Below is a small trained network, with its code and all its weights. Each question gives an input and a class and asks what happens when units are switched off, that is, made to give their printed mean instead of their output.

import numpy as np


def w(rows, s, z=0):
    codes = np.array(rows[::2]) - 128.0
    scale = np.full(codes.shape[1], s)
    scale[-1] = z or s
    return codes * scale


def norm(h):
    return h / np.sqrt((h * h).mean(-1, keepdims=True) + 1e-5)


def f(y):
    return y / 2 * (1 + np.tanh(0.7978845608 * (y + 0.044715 * y**3)))


def log_softmax(a):
    a = a - a.max(-1, keepdims=True)
    return a - np.log(np.exp(a).sum(-1, keepdims=True))


def net(x, mask):
    res = np.array(x, float).reshape(1, 7) / 4 @ E
    u = 0
    for l in range(2):
        y = f(norm(res) @ A[l][:, :-1].T + A[l][:, -1])
        res = res + np.where(mask[u : u + 16], y, B[l][:, -1]) @ B[l][:, :-1]
        u += 16
    return log_softmax(norm(res)[-1] @ U[:, :-1].T + U[:, -1])


A, B = {}, {}
E = w([
[122,118,128,124,132,127,131,125,123,126,121],'x0',
[56,164,59,67,121,113,91,254,88,86,140],'x1',
[173,46,158,134,105,123,33,161,80,206,115],'x2',
[103,100,120,165,186,115,34,70,127,45,179],'x3',
[113,162,111,63,185,209,102,99,153,187,152],'x4',
[139,135,121,131,129,126,126,130,131,133,131],'x5',
[107,157,223,102,235,30,136,179,140,175,137],'x6',
],0.0098)
A[0] = w([
[98,155,137,115,83,143,206,149,126,213,81,30],'0.n0',
[143,103,124,158,171,122,74,109,142,84,126,61],'0.n1',
[148,151,147,92,60,120,184,176,145,154,53,35],'0.n2',
[52,196,79,139,126,134,104,255,116,91,114,39],'0.n3',
[139,145,41,152,62,172,163,97,112,141,87,62],'0.n4',
[158,123,148,198,69,10,186,159,117,31,84,41],'0.n5',
[83,173,134,157,151,155,236,100,182,80,127,39],'0.n6',
[180,118,162,171,134,117,193,31,165,167,121,16],'0.n7',
[129,214,127,115,140,122,178,140,164,37,166,35],'0.n8',
[126,161,164,139,196,98,175,191,133,162,111,35],'0.n9',
[154,85,197,128,98,116,45,148,94,186,157,68],'0.n10',
[70,129,153,156,149,99,50,84,145,55,231,57],'0.n11',
[107,141,183,136,201,64,158,119,137,179,92,94],'0.n12',
[131,88,103,105,55,185,136,91,141,102,146,66],'0.n13',
[160,137,124,73,74,122,185,176,181,178,99,2],'0.n14',
[124,158,89,45,192,203,133,101,178,179,154,71],'0.n15',
],0.0092,0.0065)
B[0] = w([
[187,55,72,104,235,118,176,80,72,127,169,194],'0.n0',
[130,121,79,111,160,140,249,95,111,153,132,157],'0.n1',
[157,68,80,115,212,109,157,66,62,160,189,194],'0.n2',
[185,57,174,39,59,127,130,111,216,119,155,249],'0.n3',
[144,173,170,163,181,175,153,199,122,52,127,229],'0.n4',
[17,144,180,190,58,130,104,75,61,227,204,254],'0.n5',
[100,188,26,136,108,23,94,125,199,178,21,222],'0.n6',
[153,60,147,21,49,127,121,137,225,95,172,216],'0.n7',
[97,141,78,111,126,85,90,117,133,167,2,199],'0.n8',
[131,151,153,171,175,166,165,180,114,67,124,188],'0.n9',
[94,155,79,127,136,96,148,131,146,160,32,229],'0.n10',
[216,105,73,114,208,104,240,116,79,134,160,221],'0.n11',
[150,186,148,201,120,223,131,196,146,48,122,231],'0.n12',
[135,203,176,191,167,137,139,190,107,82,109,204],'0.n13',
[161,41,86,96,203,124,194,103,40,136,154,173],'0.n14',
[28,149,194,195,35,85,106,81,32,206,193,233],'0.n15',
],0.0089,0.0055)
A[1] = w([
[123,127,99,155,157,127,170,96,104,128,103,39],'1.n0',
[154,66,114,144,145,137,50,153,106,191,29,85],'1.n1',
[158,120,70,161,72,226,106,130,129,92,109,76],'1.n2',
[128,141,133,102,97,139,190,143,119,166,83,76],'1.n3',
[162,136,107,122,132,117,194,108,114,114,128,101],'1.n4',
[99,97,106,7,106,121,90,175,127,97,144,2],'1.n5',
[75,107,160,128,96,98,112,114,91,149,135,107],'1.n6',
[124,98,86,149,200,80,66,60,111,66,157,39],'1.n7',
[175,92,194,120,97,132,131,60,241,137,117,49],'1.n8',
[157,94,132,188,145,140,117,76,196,130,145,81],'1.n9',
[132,125,82,132,123,100,79,133,128,162,10,48],'1.n10',
[122,87,136,88,77,101,128,152,157,105,175,97],'1.n11',
[132,176,146,125,130,119,123,128,126,114,120,63],'1.n12',
[99,183,137,101,144,165,71,85,105,190,183,46],'1.n13',
[115,151,202,123,193,100,111,195,166,121,136,53],'1.n14',
[158,103,129,138,123,158,112,165,107,182,92,82],'1.n15',
],0.011,0.0061)
B[1] = w([
[167,105,80,64,126,135,36,141,124,112,176,178],'1.n0',
[30,220,11,88,107,39,175,76,220,116,42,252],'1.n1',
[136,212,223,212,246,135,151,152,135,59,93,252],'1.n2',
[155,57,47,147,187,126,37,99,101,106,152,179],'1.n3',
[168,108,91,86,204,123,56,149,88,179,127,235],'1.n4',
[220,61,166,32,38,140,89,146,199,83,143,204],'1.n5',
[81,155,132,158,81,190,79,76,144,137,146,231],'1.n6',
[160,40,62,61,180,148,198,119,40,235,156,185],'1.n7',
[122,73,154,2,75,143,40,208,202,88,160,242],'1.n8',
[182,147,130,54,82,131,115,222,131,135,160,189],'1.n9',
[112,158,105,138,107,112,192,116,172,123,24,221],'1.n10',
[150,113,167,96,110,198,66,148,188,174,177,197],'1.n11',
[112,66,112,173,123,155,184,145,135,111,75,114],'1.n12',
[60,104,168,217,30,110,135,119,126,175,158,202],'1.n13',
[182,215,178,216,167,224,118,112,99,17,76,199],'1.n14',
[124,143,75,133,149,60,72,62,167,137,143,180],'1.n15',
],0.0072,0.0037)
U = w([
[205,61,62,81,195,129,189,126,64,168,174,196],'0',
[177,104,167,39,43,151,92,180,218,92,144,250],'1',
[174,212,171,223,181,187,151,182,116,48,73,133],'2',
[90,188,22,108,98,63,134,96,197,149,3,12],'3',
[57,126,169,208,37,133,107,90,80,209,190,18],'4',
],0.013,0.0021)

Each question gives the input, the list of numbers given to net, and the class t.
The units are the neurons (one row each of A and B). Each row of codes is followed by its name. A weight is (code - 128) times the scale printed after its matrix; where a second scale follows, it is the last column's (A, B and U).
mask holds one flag per neuron, layer by layer. A switched-off neuron (its flag False) gives its mean, the last column of its row in B, instead of its output. The means were averaged over made-up inputs and are rounded, as every weight is.
A unit's drop is (log p(t) with every unit on - log p(t) with that unit switched off) / (log p(t) with every unit on - log p(t) with every unit switched off).
The circuit of an input: a set's keep is (log p(t) with only the set's units on - log p(t) with every unit switched off) / (log p(t) with every unit on - log p(t) with every unit switched off). Starting from the 12 units with the biggest drops (on a tie, the unit counted first), units are removed one at a time, each time the one whose removal leaves the highest keep (on an exact tie, the one counted first), for as long as the keep stays at least 0.8.
circuit, biggest first: the units of the circuit, biggest drop first
k most important neurons: the k neurons with the biggest drops, biggest first
k most important neurons of layer l: the k neurons of layer l with the biggest drops, biggest first
input [-3,-8,8,2,-1,3,5], class 1: 3 most important neurons -> 1.n8; 0.n7; 0.n6
input [-4,-4,4,-5,-1,7,7], class 2: most important neuron of layer 1 -> 1.n14
input [5,-4,7,-6,-7,3,-2], class 3: 2 most important neurons -> 1.n1; 0.n10
input [5,-4,-7,8,8,3,1], class 0: 2 most important neurons -> 0.n11; 0.n5
input [0,6,4,-3,8,-4,-4], class 4: 3 most important neurons -> 0.n15; 1.n13; 0.n7
input [7,4,1,1,-4,-7,0], class 1: 3 most important neurons of layer 1 -> 1.n11; 1.n5; 1.n8
input [6,8,-8,-7,-6,2,2], class 1: 3 most important neurons -> 0.n3; 1.n5; 0.n11
input [-8,4,-4,3,-1,-3,-1], class 1: 4 most important neurons -> 0.n3; 1.n5; 0.n10; 1.n1
input [3,6,-4,4,0,-5,6], class 1: 3 most important neurons of layer 0 -> 0.n3; 0.n13; 0.n4
input [4,-7,4,7,3,7,-7], class 0: 3 most important neurons -> 1.n7; 0.n3; 0.n12
input [-1,-7,0,-6,-3,-5,5], class 1: 2 most important neurons -> 0.n7; 1.n8
input [1,-7,0,0,5,1,6], class 1: 2 most important neurons -> 0.n7; 1.n8
input [7,-5,-7,3,-3,0,4], class 3: 3 most important neurons of layer 0 -> 0.n6; 0.n8; 0.n3
input [0,5,1,7,2,-4,-8], class 2: most important neuron of layer 0 -> 0.n13
input [8,-5,4,5,-2,0,-6], class 2: 2 most important neurons of layer 0 -> 0.n13; 0.n3
input [-8,6,7,7,8,-3,2], class 4: 4 most important neurons -> 1.n13; 0.n15; 0.n6; 0.n0
input [5,7,-7,-5,-2,5,-2], class 1: 3 most important neurons -> 0.n3; 1.n5; 0.n10
input [-7,6,6,5,-8,-7,0], class 4: 2 most important neurons of layer 0 -> 0.n5; 0.n7
input [-5,6,7,4,-6,-7,1], class 3: 2 most important neurons of layer 0 -> 0.n10; 0.n7
input [4,1,0,5,4,4,-3], class 0: 2 most important neurons of layer 0 -> 0.n11; 0.n5
input [5,6,0,6,-5,2,-5], class 0: 3 most important neurons -> 0.n11; 0.n7; 1.n7
input [1,7,-8,8,2,-4,-4], class 0: circuit, biggest first -> 1.n7
input [-6,7,8,-4,8,4,-4], class 3: 3 most important neurons of layer 1 -> 1.n1; 1.n15; 1.n8
input [-1,-1,-5,1,6,4,-6], class 2: 4 most important neurons of layer 0 -> 0.n4; 0.n5; 0.n13; 0.n2
